(in the rows, 128 means zero)
Known rows:
groril: [138 123 116 123 128 114 110 151 152 135 146 129 145 126 114 142 134 113
 124 128 121  93 139 134 144 137 123]
nivila: [108 120 156 132 139  98 124  86 137 110 119 166 139 107 198 159 161  89
 132  85 149  96 154 105 169 125 120]
klastok: [130 127 100  99 153 154 137 145 124  98 137 111 137 143  95 141 106 127
 136 136 112 151 103 108 105 123 121]
dustibrom: [ 70 197  85 181 131 181  92 136 155  69 153  99  69 162  63 155 100 140
 163  92 177 132 108 142  46 130 129]
mazustem: [111 111 124 120 147 144 141 120 133  95 137 136 141 130 135 160 139 151
 122 133 119 117 126 122 114 152 134]
bibun: [137 122 117 125 127 114 110 149 152 133 146 128 143 125 116 139 134 114
 124 131 121  94 139 134 144 141 123]
brinor: [143 132 102 139 126 119 113 167 126 127 134 125 134 118 123 126 117  99
 136 138 124 130 123 125 134 123 104]
pafa: [129 125  86 116 125 126 111 170 126 129 144  97 123 126  77 118  93 105
 139 145 102 131 113 125 119 139 101]
voskol: [132 125 104 134 122 113 116 151 133 131 131 123 132 119 120 118 101  93
 137 138 121 137 122 130 129 126 100]
fodon: [138 116 118 129 125 107 117 145 153 127 161 129 136 119 124 139 124 124
 125 152 120 106 143 131 143 152 116]
mesil: [113 129 127 128 138 114 122 116 107 104 113 144 123 108 172 149 141  78
 147  89 141 123 132  94 155 113 103]
trebi: [109 112 123 107 145 144 139 120 137 102 126 137 146 139 125 162 141 139
 124 113 119 111 125 124 118 140 139]
vadibrom: [111 128 134 126 155 152 124 114 135 104 121 129 154 134 128 139 141 138
 116 123 115 108 122 132  93 141 141]
vistu: [103 133 139 113 152 112 103  94 141 113 142 111 133 118 123 117 121 103
 127 120 112  97 132 104 121 157 122]
stoplom: [117 119 109 128 145 152 143 137 109  90 121 133 133 126 138 151 125 129
 135 129 124 149 111 114 110 129 116]
flatrin: [132 125 117 136 129 125 103 155 135 129 136 129 141 119 122 141 150 119
 123 123 116  84 139 141 134 141 124]
dama: [ 77 178  62 182  93 145  85 170 158  97 166 104  50 151  55 167  96 120
 173  89 178 115 125 149  96 136 109]
lefur: [113 135 137 122 154 127 100 116 119 104 146 113 128 112 134 139 152 114
 129 113 114  85 137 103 129 155 122]

Facts:
{torok, breda, vistu, grire, taves, siplis, kedrus, klopem, kluplel, gripli, trigra, kodram, drora, beker, brarol, diplok, stedu, dasugrul, flitren, vestetre, klegabom, rezok, brokol, dedrin, skanim, dotra, nivila, fodon, stodres, bomuda, moke, storos, skuflim, plodrar, bibun, mubek, dibak, vadibrom, duzun, gotostes, kenes, flagigu, plumak, kledrol, nela, fuzugon, dragatro, drostotes, kilam, groril, stofal, klafupem, tufu, dirim, zores, driflel, levok, tamon, trugol, fuban, klasi, flogen, brutur, gidristan, saskin, flate, zivu, tritro, mogaro, trebi, flatrin, treplen, gribriku, nikle, grures, boves, vutri, gakim, skonu, mazustem, brester, segrapler, risken, flanobak, mibra, lefur} tomadras 563
{flize, draketros, dustibrom, molin, klastok, pogram, nudra, guflo, napok, navem, detun, mesil, pafa, viplatrem, biplo, badu, dunok, stoplom, voskol, flotivus, fegrol, stofu, gesko, flatim, butrobrar, trize, laflam, gekar, tunil, klebra, purubrak, kote, skiku, forok, stebo, brinor, pebrapok, stupal, kliklavok, fliklagri, nakurik, novur, zupletrak, stagra, siflotrik, dama, platem} tomadras 42
stovu a <- torok, dustibrom, nudra, guflo, gripli, navem, diplok, dasugrul, fegrol, skanim, dotra, gesko, stodres, plodrar, mubek, dibak, vadibrom, dragatro, stofal, klafupem, klebra, purubrak, zores, forok, flatrin, pebrapok, grures, skonu, nakurik, zupletrak, siflotrik, risken, platem, flanobak, mibra, lefur
stovu c <- flize, vistu, molin, kedrus, kluplel, kodram, detun, beker, stedu, vestetre, dedrin, flotivus, stofu, bibun, laflam, flagigu, groril, tufu, tamon, fuban, gidristan, stebo, saskin, brinor, stupal, kliklavok, nikle, segrapler
stovu b <- draketros, pogram, klopem, mesil, badu, dunok, stoplom, nivila, flatim, bomuda, moke, storos, skuflim, duzun, gotostes, trize, kledrol, nela, drostotes, kilam, tunil, dirim, levok, trugol, flogen, flate, zivu, tritro, mogaro, trebi, gribriku, boves, vutri, fliklagri, gakim, mazustem, stagra, dama
stovu d <- breda, grire, taves, siplis, klastok, trigra, napok, drora, brarol, pafa, viplatrem, biplo, flitren, klegabom, rezok, brokol, voskol, fodon, butrobrar, kenes, gekar, plumak, fuzugon, kote, driflel, skiku, klasi, brutur, treplen, novur, brester
drate siflotrik <- torok, stodres, skuflim, gekar, purubrak, stebo, saskin
drate lefur <- flize, breda
drate drora <- draketros, biplo, brokol, mubek, trebi, brester, platem
drate tamon <- grire, badu, flagigu, drostotes, forok, nikle, lefur
drate kenes <- dustibrom, skanim, gakim, zupletrak, flanobak
drate stupal <- taves, rezok, dirim, kote, flate
drate brarol <- siplis, molin, navem, beker, storos, boves, fliklagri
drate drostotes <- klastok, dasugrul, laflam, plumak, klebra, treplen, brinor, pebrapok, kliklavok, novur, stagra
drate flitren <- pogram, pafa, viplatrem, fegrol, dragatro, tufu, klasi, vutri
drate vistu <- nudra, brarol, flitren, vestetre, voskol, moke, vadibrom, kenes, driflel, nakurik, siflotrik, segrapler, mibra
drate dotra <- kedrus, tunil, trugol
drate mesil <- guflo, bibun, skiku, flogen, gribriku, risken
drate dedrin <- klopem, drora, mesil, nivila, levok, tritro
drate nivila <- kluplel, trigra, stedu, fuzugon, gidristan, flatrin
drate nela <- gripli, kodram, dunok, flotivus, dotra, fodon, gesko, flatim, bomuda, duzun, gotostes, fuban, mogaro, stupal, mazustem
drate flotivus <- napok, stoplom, stofu, stofal, klafupem, zivu, skonu
drate klopem <- detun, diplok, dibak, butrobrar, trize, kledrol, kilam, groril, brutur, grures, dama
drate segrapler <- klegabom, plodrar, zores
pibeklun klopem <- torok, skiku
pibeklun stupal <- draketros, flagigu, fuzugon, flanobak
pibeklun drostotes <- breda
pibeklun navem <- dustibrom, stofal
pibeklun segrapler <- klastok, viplatrem, levok
pibeklun gotostes <- pogram, rezok
pibeklun nivila <- kluplel, gakim
pibeklun plodrar <- trigra, stodres, gotostes, brester
pibeklun taves <- navem, kilam, stagra, dama
pibeklun flogen <- diplok
pibeklun platem <- pafa
pibeklun brarol <- dunok
pibeklun flotivus <- fegrol
pibeklun grire <- moke, mogaro
pibeklun flanobak <- storos
pibeklun drora <- skuflim, tunil, gidristan
pibeklun siflotrik <- plodrar
pibeklun tamon <- mubek, laflam
pibeklun kedrus <- duzun
pibeklun nela <- fuban
pibeklun flitren <- flogen
pibeklun kenes <- saskin
pibeklun mesil <- nakurik
pibeklun fegrol <- zupletrak
pibeklun kilam <- mibra
[torok, draketros, breda, taves, siplis, molin, pogram, kedrus, guflo, gripli, trigra, kodram, beker, diplok, stedu, pafa, klegabom, dunok, voskol, fegrol, stofu, fodon, gesko, stodres, flatim, bomuda, moke, storos, skuflim, plodrar, bibun, mubek, dibak, duzun, gotostes, trize, gekar, flagigu, plumak, kledrol, groril, klafupem, klebra, tufu, dirim, kote, levok, skiku, fuban, klasi, flogen, stebo, zivu, tritro, mogaro, flatrin, brinor, boves, vutri, fliklagri, gakim, zupletrak, stagra, risken, dama, platem, flanobak] tadrutan 752
[flize, grire, dustibrom, klastok, nudra, kluplel, napok, navem, detun, viplatrem, biplo, dasugrul, vestetre, badu, rezok, brokol, stoplom, skanim, vadibrom, butrobrar, laflam, fuzugon, dragatro, kilam, stofal, tunil, purubrak, zores, driflel, forok, trugol, brutur, gidristan, saskin, flate, trebi, treplen, gribriku, pebrapok, kliklavok, nikle, grures, skonu, nakurik, novur, mazustem, brester, mibra] tadrutan 937

Rows:
No name comes twice in this set of rows, the named rows included.
[115 117  98 145 116 121 118 157 114 126 118 127 125 111 128 128 114 101
 138 126 117 127 122 134 126 135 100] : fliklagri
[110 120 155 129 138  98 125  89 138 112 117 167 141 110 194 162 162  88
 133  80 151  93 154 105 171 120 119] : klopem
[115 119 108 123 144 151 141 135 111  95 114 133 136 130 133 148 124 123
 136 118 123 146 110 116 110 124 119] : badu
[164  66 126  74 155 122 127 168  83 157 108 113 201  94 128 103 154 116
  92 165  31  87 123 122 148 158 115] : stodres
[144 125 101 137 124 114 118 164 129 123 145 127 129 115 127 130 109 103
 137 146 125 138 126 123 139 128  99] : kote
[158  58 101  72 143 120 142 180  61 152  94 113 184  90 129 102 130  99
 110 162  35 126 108 110 153 145  97] : pogram
[127 125 129 111 156 141 133 118 150 103 138 131 156 140 123 148 134 137
 119 132 122 117 124 121 112 137 141] : nikle
[ 74 199 112 210 127 160 101 109 168  72 133 142  83 153 131 158 114 121
 158  81 207 139 121 149  63 109 129] : navem
[125 120 129 105 152 136 138 113 154 104 143 133 152 141 122 150 126 136
 121 134 122 122 125 119 118 137 136] : treplen
[123 125 126 149 129 119 104 141 137 131 131 133 144 113 136 129 142 116
 119 128 118  89 140 147 126 147 120] : flanobak
[142 135 118 164 124 120 111 157 118 128 109 152 142 107 168 134 146  88
 133 113 141 120 134 135 142 105 105] : platem

The same nodes again, as new rows of numbers:
Known rows:
levok: [ 79 144 122 137 118  87 148 111  80 156 104 132 125 172 204 175  85 103
 125 191  95 104 141 111 111 121  97 130 163  40 149 172 137 132 155  55
 106 120 123 163  94]
nakurik: [ 53 169 119 131 102 166 107 143 178 139 107 127  94 119 103  69 141 122
 150 159 146 164  99 178  71  83 179 138  73 145 110  97 133 122 111 172
 160 123 109 126 164]
flagigu: [ 72 169 112 137 109  97 129 111 110 159 119 129 100 160 166 146 112 105
 123 173 114 145 115 147  93 121 117 155 159 101 131 164 154 165 144  75
 142 116 113 164 128]
kedrus: [233 123 135 125 147 120 106 107 158 102 182 129 148 127  71 129 184 155
 119  25 134 136 128 134 175 183 113 150 160 223 105 131 122 147 114 152
 158 130 149 124 157]
duzun: [ 80 183  97 138  99 109 116 106 138 154 142 137  92 156 127 117 154 123
 131 134 125 150  81 174 101 129 119 185 160 154 111 158 140 164 132 108
 167 108 135 168 141]
gribriku: [147 130 146 136 130 159 115 145 137 120 115 134 120 123 137 126 138 152
 155 119 111 103 118 129 136  78 150 100 101 117 113 123  91  95 110 161
 114 114 134 123 116]
brarol: [215  66 108 115 162 150 140 140 116 100 183 133 120  39  43 108 142 166
 113  44 174 134  87 116 197 145 126 144 132 231 122  97 127 158 113 189
 118 137 161  84 113]
boves: [169 153 139 133 111  99 132 126 118 137 155 123 131 147 128 134 122 126
 120  92 127 131 140 133 132 160 108 131 152 146 137 139 130 150 146 120
 140 118 145 149 127]
skonu: [160 122 154 132 135 157 108 151 136 123 114 127 115 110 137 120 129 141
 142 123 122 123 135 126 116  82 161  91 103 130 116 109 109 118 114 162
 119 116 113 112 140]
guflo: [126 119 114 118 155 112 134  99 151 121 136 127 162 158 116 150 150 118
 115 127 127 136 146 117 147 175 115 145 144 122 131 139 142 121 124 103
 143 152 126 128 136]
flogen: [204  98 159 125 153  85 152 120  81 113 132 122 178 161 182 196  90 125
 115 115  98  78 197  63 175 166  82  81 169  59 159 160 113 106 155  76
  82 135 142 134  84]
butrobrar: [ 97 101 143 126 132 170 123 142 159 119  95 130 151 129 131 114 156 137
 144 145 120 117 120 119 119 109 141 110  92 106 123 102 108  72 105 166
 125 142 118  99 144]
brinor: [126 129 126 120 133 110 136 108 144 121 138 123 161 156 112 134 140 115
 114 121 134 137 148 126 138 179 108 146 139 127 134 134 143 116 132 108
 141 148 134 133 137]
vutri: [159 148 132 131 107  99 115 120 116 115 150 128 130 140 124 119 124 124
 123 100 125 122 154 137 134 166 105 134 158 158 129 147 133 145 148  99
 135 112 139 158 133]
brester: [ 47 165 113 143 119 155 113 135 140 154  87 139  74 130 169 116 128 125
 159 191 110 125  86 154  80  38 175 130 103  85 111 130 112 132 116 131
 131 101 104 141 131]
gakim: [ 79 182 117 138  90  92 131 121 106 159 127 125  99 157 159 127 102 106
 124 158 123 140 119 153  90 126 115 153 152 110 137 156 145 163 155  86
 142 110 127 171 124]
fuban: [108 163 112 134 118 106 118 108 128 148 139 130 105 152 135 139 137 119
 124 134 120 146 106 154 109 137 120 162 161 144 118 151 146 165 133 100
 154 115 124 158 141]
kote: [121 125 119 119 132 111 137 105 147 122 139 124 160 155 119 134 144 117
 119 118 134 131 147 121 137 185 107 144 141 128 138 133 138 120 135 112
 145 142 134 132 144]

Rows:
No name comes twice in this set of rows, the named rows included.
[ 24 160  83 125 122 112 138  91 151 152 117 133 124 170 138 131 149  99
 128 180 124 147  99 153  99 138 122 184 141  99 126 155 150 135 131  86
 159 133 115 155 142] : skiku
[133  73  94 117 168 143 150 128  88 120 142 142 112  67 103 146 117 149
 117 132 143 122  75 110 178 107 112 151 144 146 125 132 137 142 112 133
  94 142 144 103  79] : dedrin
[ 85 149 122 125 117 100 140 111 130 142 125 119 139 156 135 129 111  95
 111 158 138 151 155 132 101 162 119 139 134 110 145 135 159 144 147  92
 144 143 115 141 144] : zupletrak
[ 25 166  93 127 115 104 146 100 136 154 105 132 130 179 153 141 126  98
 130 190 119 131 114 146 106 136 107 171 139  70 136 166 143 117 138  72
 142 138 130 163 113] : draketros
[158 130 155 135 127 155 108 151 134 122 115 126 114 114 134 118 128 144
 145 119 118 118 130 129 120  83 155  93  99 129 116 112 103 112 116 165
 118 116 122 117 133] : nikle
[150 124 139 134 143 159 113 139 143 118 112 132 116 118 141 128 141 149
 156 118 114 102 123 122 132  80 163  99 104 114 114 116  96 108 111 159
 118 110 121 118 132] : brokol
[140 107 151 135 132 167 110 146 137 125 105 136 125 117 149 127 154 149
 148 129 107 112 111 119 121  88 147 105 113 123 113 114 102 104 109 166
 119 118 112 107 143] : brutur
[ 68 156 126 140 120 151 115 140 130 149  87 135  87 131 168 124 119 128
 153 182 106 123 101 147  89  42 165 116 104  83 114 132 116 119 116 132
 121 108 105 139 121] : kluplel
[220  50 120 113 167 143 151 142  92  89 171 136 145  51  72 135 122 167
 111  60 153 106 105  93 218 147  98 125 136 184 131 114 114 120 117 164
  89 147 172  88  80] : drostotes
[156 115 130 131 138 113 120 112 121 130 138 134 144 154 138 159 158 131
 117 110 111 130 122 118 140 160  97 144 171 142 122 150 136 140 125 109
 135 133 124 131 133] : groril
[ 65 176  85 135 127 111 112  93 139 159 131 138  83 155 140 140 155 112
 129 159 117 154  82 170  98 114 137 187 160 136 104 160 153 177 124  88
 164 111 107 161 148] : mubek
[213  40 134 115 166 124 164 155  57 102 150 124 146  58 114 152  64 143
  97 104 154 103 154  70 194 141 104  89 132 131 157 111 132 136 139 130
  61 149 153  89  65] : segrapler

The same nodes again, as new rows of numbers:
Known rows:
fegrol: [113 111 126 152 104 171 124 203 158 143 111 126 100 160 143]
zores: [118 146 138 127  90 175 121 154 186 138 117 123  77 130 125]
stodres: [156 117 150 118 109 165 126 182 175  98 140 109  87 146 128]
gidristan: [142 134 157 120  91 161 135 146 182 103 127 129  81 135 108]
draketros: [144  92 152 138 101 152 138 189 159  98 121 139 104 161 129]
klopem: [106 160 146 158  81 226 102 190 191 122 129 141 117 137 143]
plumak: [142 132 141 144 111 177 115 196 188 132 129 120 102 134 136]
gripli: [142 136 139 132 110 176 108 199 172 136 130 119  94 133 137]
gotostes: [151 134 146 137 104 169 110 193 180 125 131 115 100 141 134]
navem: [ 97 116 134 135  93 157 132 164 168 133  98 144  86 152 126]
skiku: [141  93 149 143  97 161 136 184 164 102 125 127 116 170 121]
klegabom: [138 130 137 144 110 177 117 194 193 132 126 117 100 137 138]
viplatrem: [108 100 147 124 109 131 143 156 183 106 101 162  87 151 118]
trebi: [125 143 145 138  83 174 124 156 193 135 115 131  87 125 127]
mibra: [128 127 149 107 101 150 135 150 188 106 122 132  70 129 117]
saskin: [126 137 148 120 101 157 138 155 190 113 119 133  70 134 116]
vestetre: [115 150 139 136  90 176 127 159 191 135 118 119  76 134 120]
grire: [128 161 130 156  52 208 103 145 192 158 122  86 113 148 115]

Rows:
No name comes twice in this set of rows, the named rows included.
[ 76 137 132 155  90 209 107 199 172 126 113 135 117 179 144] : siflotrik
[118 143 138 136  91 171 124 154 202 138 115 122  86 135 124] : driflel
[126 114 147 135  76 159 138 145 161 108 117 122  98 173 102] : laflam
[126 110 135 155 105 163 116 199 167 134 113 132 119 163 133] : kote
[164 127 150 132  93 167 111 183 176 109 141 104 103 155 127] : duzun
[116 112 136 133  66 169 130 144 165 122 115 111  97 176 110] : nakurik
[ 82 148 143 156  99 197  96 207 164 129 110 155 121 175 131] : stupal
[117  93 140 140 131 140 136 203 171 114 108 158  96 148 141] : pafa
[175 127 154 131  75 180 111 172 170 103 149  84 113 171 118] : mogaro
[ 87 147 134 175  66 226 103 195 171 134 112 136 135 173 140] : mesil
[156 123 154 125 114 162 131 189 175  96 139 123  86 142 122] : flagigu
[ 83 163 137 153 106 212  98 201 209 133 117 139 109 141 148] : kenes

